The rows lie along a hidden order. The number after each row says roughly how far along it the row is, from 0 to 9. A new part has a new order.
[ 21 -10   3   5  -2   4   2  34   0  -2  -3  -5   0  14   7  14   2  -3
  -5  19   0   2  -4  -4  10   5   4  -4  -3   4 -19   0  -6   6   1  -2
   8   5  -2  -7  -4  -5  -3  -3   9   2   6  22   3   3  -2   2  12  -6
  -8   4 -23 -33 -35   3   2  -1   4   1 -22   4   8   1   1   5 -35   4
  -4  -2  -3 -12  -2   0]
2
[ -3 -16   1   3   4  11   2  31  -1   3  15  -8  -5   5   0  16  -3   2
  21  -9   3  -2   0   2   7  -2   3   1   1   0  -8   0   0  -3   0  -3
  -7   5  -3 -16  -5  -6   5  10   1 -14  20   2  -2   0  -1   0  -6 -16
  -3  -5  13   0  -8  -6  -1  -3  -1   1   3   6  12   0  -5  -4  22  -3
  -6   0  11  -9   3  -7]
1
[ -4  23   4  -3  -2   7   2 -36   0   2   9   4   1  -6  -7  17   3   0
  20  -6  -6   0   3  -9  13   0 -11   4  -3   1  10   5  -9 -11  -1  12
  -8  -2  -8   5  -3  -1   3   6  -4  -1  34 -29   8   0   7  -3 -10  -9
  -9  -7   9  30  38   2   1   2 -13  -2  13   4 -10  -3   4   3  21  -1
  -8   3  -8  -6   4  -1]
0
[ -2 -39  -5   5   1  -1  -3  63  -3  -2  -5  -9   6   5  10   8   3   1
 -33  25   2   2  -9   8 -13  -1   6  -7   2  -5  10  -5   5 -21  -1  -4
  -1   5   4 -15   5   7  -5  -1   2  -7 -47   3  -6  -3 -14   1  10   1
   5  10  -3 -41 -28   1   0  -3  21  -2  -8   3   1   1  -3   0 -10  -2
  13  -4  -3   6  -5   0]
9
[ 11  -7   1   5  -2  11  -1  24   1   2   6  -2  -2  12  13  17   0   5
 -14  -2   1   1   5  -6   7   0   0   0  -5   0  -3   8 -10 -14  -2   1
   5   3  -5 -11  -3 -11   1   3   5   3   8   1   4   5  -7  -2  -6  -9
 -11   0   3  53 -20   6   2  -1  -1  -1   6  -3  -1  -2  -2   5  -6   0
 -10   2   0  -3   1   2]
2
[-19  10  -2  -4  -2   1  -1 -56  -2   2  -4   5   6 -15   3  -8   7   4
  -6  22  -2   3  -6   2   2   0  -6  -2  -2   1  33   4   1 -16  -1   8
  -4  -1   3  -3  -5  -3   0   0  -8   1  32 -22   9   1  -3  -5  -4  -2
   9   3   7  12  47  -1  -1   1   2  -4   6   2 -15   0   4   7  11  -3
   7   1 -20   1  -2  -2]
4
[ 17   6   4   2  -1   7   2 -45   2   0   2   8  -7  15   8 -19  -3   2
  21 -13  -2  -4  10  -8  13   3   2   4  -6   6 -32   2  -2   6   1  -1
   6  -3  -2   0  -5 -11   1  -4   4  11  23  25   2   5   4   0   9  -2
  -5  -4  -5  34  -9   6   1   1 -21   4  -1  -3   2  -2   0   4  -6   3
 -12   1  -1  -7   3   2]
2
[  7 -31  -3   5   1  -3   0  32  -1  -3 -10  -9   2  17  10   7   3   0
 -26  25   2   2  -4   4 -11   3   7  -6  -1  -1   1  -2   0  -6   0  -1
   4   2   2  -8   2   4  -5  -4   5   2 -29  29   0   1  -8   1  16   3
   0   6 -18 -32 -40   7   0  -1  13  -1  -9  -3   5   2   1   8 -30   1
   7  -3  -7   1  -5  -2]
6
[ 10   8   1   1  -4  -1  -2 -21   1   0  -9   1   0  11  11  -5   3   3
 -23  -5   3  -2   1   0  -9   2   2  -2  -5   1  -9   5  -5  10   0  -3
  12   1   0   2  -3 -11  -1  -5   4   9 -10  21   6   7   0   1  -1   9
  -5   2 -14  27 -20   9   2   2   3   0  -2 -13   1  -1  -3   8 -32   3
  -3   1  -5   7  -2   7]
5
[ -3   5  -1  -3  -1  -4  -4 -13   0  -1  -1   5   3  -9   4  -6   3   3
   5  -8  -3   2   5  -1 -14  -1  -2   3   0  -1  10   4  -1 -18   1   3
   3  -4  -2   3   4   2  -1   1  -6   4  -5 -10  -1  -2  -4  -2  -3   1
   9   4  10  35  18   2  -1   1  -9  -2  10  -5 -10  -2   2  -1  12  -2
   1   2  -3  11  -1   3]
9
[ -9  -2   0   0   0   5   3 -33  -1   3   0   3   1  -1  -2  -3   1   1
  12  -6   2   2  -2  -2  21   1  -6   1   0   2   1   2   5  12   0   2
  -9   0   0   1  -3  -2  -1   2  -1  -1  21 -21   1  -3   4  -3   5  -1
  -3  -4   8   3  20  -4   0  -1  -2   0  -8   5  -3   2   5   3  16  -1
   0   1  -4 -14   0  -5]
3
[-10  -2   1  -2   1   6  -1  20   1   1   9   1  -3   0   4   3   0   5
  17 -32   1  -1   1   1 -30  -5   0   4  -1   1   3   4   5  -9   1  -5
   1   1  -7 -11  -3  -6   4  -1  -2 -11   5   1  -3  -1  -1   0  -5 -12
   9   2  16  34   1  -3  -1  -1  -6   1  15  -1  -3   0  -6  -5  25  -2
  -7   3   9  10   2   0]
8
[  1   3  -1  -2  -5  -3  -2 -34  -2  -1  -6   3   8 -12   7   6   8   2
 -16  35  -4   3  -1   0  14   4  -6  -3  -4   1  14   2 -10 -12   0   7
   2   1   2   1   1   0  -4   1  -2   5   1  -7   7   3  -3  -2  -1   4
  -1   8  -8   1  29   3   1   2   0  -5  -7  -3 -13  -3   3   7 -12   1
   5  -1 -20   0  -1   5]
4
[-14  11   0  -2  -2   7   0 -17   0   3  10   4   3  -6   2  17   3   4
  -5  -1   0   3   2  -5   7  -2 -11   1  -3  -1  26   9  -5 -16  -3   6
  -4   1  -5  -2  -4 -10   2   2  -4  -2  28 -27   6   2   0  -5 -18  -8
  -5   1  15  53  29   0   0   1   1  -3  13   2 -17  -1  -1   3  30  -2
  -6   4  -6  -1   2   1]
3
